Here is a tiny trained network, its code and every weight. The questions are about switching its units off for an input and a class, where a switched-off unit gives its printed mean instead of its output.

import numpy as np


def w(rows, s, z=0):
    codes = np.array(rows[::2]) - 128.0
    scale = np.full(codes.shape[1], s)
    scale[-1] = z or s
    return codes * scale


def f(y):
    return np.maximum(y, 0)


def log_softmax(a):
    a = a - a.max(-1, keepdims=True)
    return a - np.log(np.exp(a).sum(-1, keepdims=True))


def net(x, mask):
    res = np.array(x, float).reshape(1, 4) / 4 @ E
    y = f(res @ A[0][:, :-1].T + A[0][:, -1])
    res = res + np.where(mask, y, B[0][:, -1]) @ B[0][:, :-1]
    return log_softmax(res[-1] @ U[:, :-1].T + U[:, -1])


A, B = {}, {}
E = w([
[176,116,139,127,16,150],'x0',
[60,186,69,141,103,210],'x1',
[163,30,103,201,219,254],'x2',
[167,187,15,161,144,77],'x3',
],0.0098)
A[0] = w([
[94,144,134,50,75,92,130],'n1',
[166,161,71,179,132,101,2],'n2',
[188,101,137,233,118,193,4],'n3',
[227,154,30,150,60,135,132],'n4',
[254,105,176,85,136,100,214],'n5',
[132,178,86,87,138,20,105],'n6',
[226,88,142,166,60,103,167],'n7',
[158,69,102,160,175,169,94],'n8',
[135,119,47,196,158,67,128],'n9',
[50,91,194,119,92,187,209],'n10',
[69,121,211,105,151,148,27],'n11',
[71,176,199,57,88,100,67],'n12',
[184,53,113,195,111,184,135],'n13',
[165,200,137,96,111,104,224],'n14',
[96,28,121,165,142,188,227],'n15',
[111,125,37,124,192,73,178],'n16',
[132,110,109,113,216,167,101],'n17',
[73,184,93,135,58,230,147],'n18',
[156,183,58,146,124,72,64],'n19',
],0.009,0.0028)
B[0] = w([
[132,131,91,112,99,99,225],'n1',
[61,83,157,115,109,197,181],'n2',
[56,132,81,158,83,101,206],'n3',
[121,97,173,48,134,201,226],'n4',
[140,160,142,63,204,97,231],'n5',
[129,127,77,90,107,139,255],'n6',
[204,127,134,106,197,115,213],'n7',
[110,154,79,118,82,74,219],'n8',
[132,86,186,80,120,175,218],'n9',
[190,68,174,63,130,164,214],'n10',
[129,86,159,85,96,192,181],'n11',
[97,107,64,125,92,118,234],'n12',
[108,117,79,89,104,50,230],'n13',
[143,139,68,151,140,117,219],'n14',
[151,119,83,95,120,99,239],'n15',
[175,99,133,55,126,176,229],'n16',
[138,151,101,124,76,75,205],'n17',
[138,254,163,40,237,64,212],'n18',
[89,94,125,94,118,151,216],'n19',
],0.0081,0.0091)
U = w([
[86,120,58,141,43,59,80],'0',
[107,69,147,91,105,199,69],'1',
[119,196,137,108,251,66,100],'2',
[128,137,116,116,157,116,254],'3',
[156,160,114,173,136,121,206],'4',
[64,147,165,238,142,103,47],'5',
[92,155,164,217,112,145,30],'6',
],0.011,0.0063)

Each question gives the input, the list of numbers given to net, and the class t.
The units are the neurons (one row each of A and B). Each row of codes is followed by its name. A weight is (code - 128) times the scale printed after its matrix; where a second scale follows, it is the last column's (A, B and U).
mask holds one flag per neuron, in row order. A switched-off neuron (its flag False) gives its mean, the last column of its row in B, instead of its output. The means were averaged over made-up inputs and are rounded, as every weight is.
A unit's drop is (log p(t) with every unit on - log p(t) with that unit switched off) / (log p(t) with every unit on - log p(t) with every unit switched off).
The circuit of an input: a set's keep is (log p(t) with only the set's units on - log p(t) with every unit switched off) / (log p(t) with every unit on - log p(t) with every unit switched off). Starting from the 12 units with the biggest drops (on a tie, the unit counted first), units are removed one at a time, each time the one whose removal leaves the highest keep (on an exact tie, the one counted first), for as long as the keep stays at least 0.8.
units of the circuit, in order: the units of the circuit, biggest drop first
most important unit: the unit with the biggest drop
k most important neurons: the k neurons with the biggest drops, biggest first
drop of u: that unit's drop, to one decimal
input [3,-4,-1,4], class 1: most important unit : n18
input [1,-5,3,6], class 1: 3 most important neurons : (n18, n9, n4)
input [-2,7,8,6], class 0: units of the circuit, in order : (n3, n8)
input [1,7,3,7], class 1: 3 most important neurons : (n4, n2, n9)
input [-2,7,4,7], class 1: units of the circuit, in order : (n9, n4)
input [-7,3,-7,-6], class 0: 3 most important neurons : (n12, n4, n1)
input [-1,-3,7,7], class 0: 4 most important neurons : (n8, n13, n3, n17)
input [-3,3,7,8], class 1: 4 most important neurons : (n9, n16, n4, n2)
input [6,2,1,-2], class 3: 2 most important neurons : (n18, n5)
input [-8,7,5,-6], class 3: 2 most important neurons : (n18, n11)
input [5,4,0,-3], class 3: 2 most important neurons : (n18, n5)
input [8,-2,0,3], class 3: 2 most important neurons : (n18, n7)
input [-6,-3,-3,2], class 3: 2 most important neurons : (n18, n16)
input [4,7,1,-5], class 2: most important neuron : (n18)
input [-1,2,1,2], class 4: 2 most important neurons : (n5, n10)
input [0,8,7,3], class 2: drop of n18 : 2.6
input [4,5,3,-1], class 2: drop of n18 : 0.8
input [6,7,-5,3], class 2: drop of n18 : 1.2
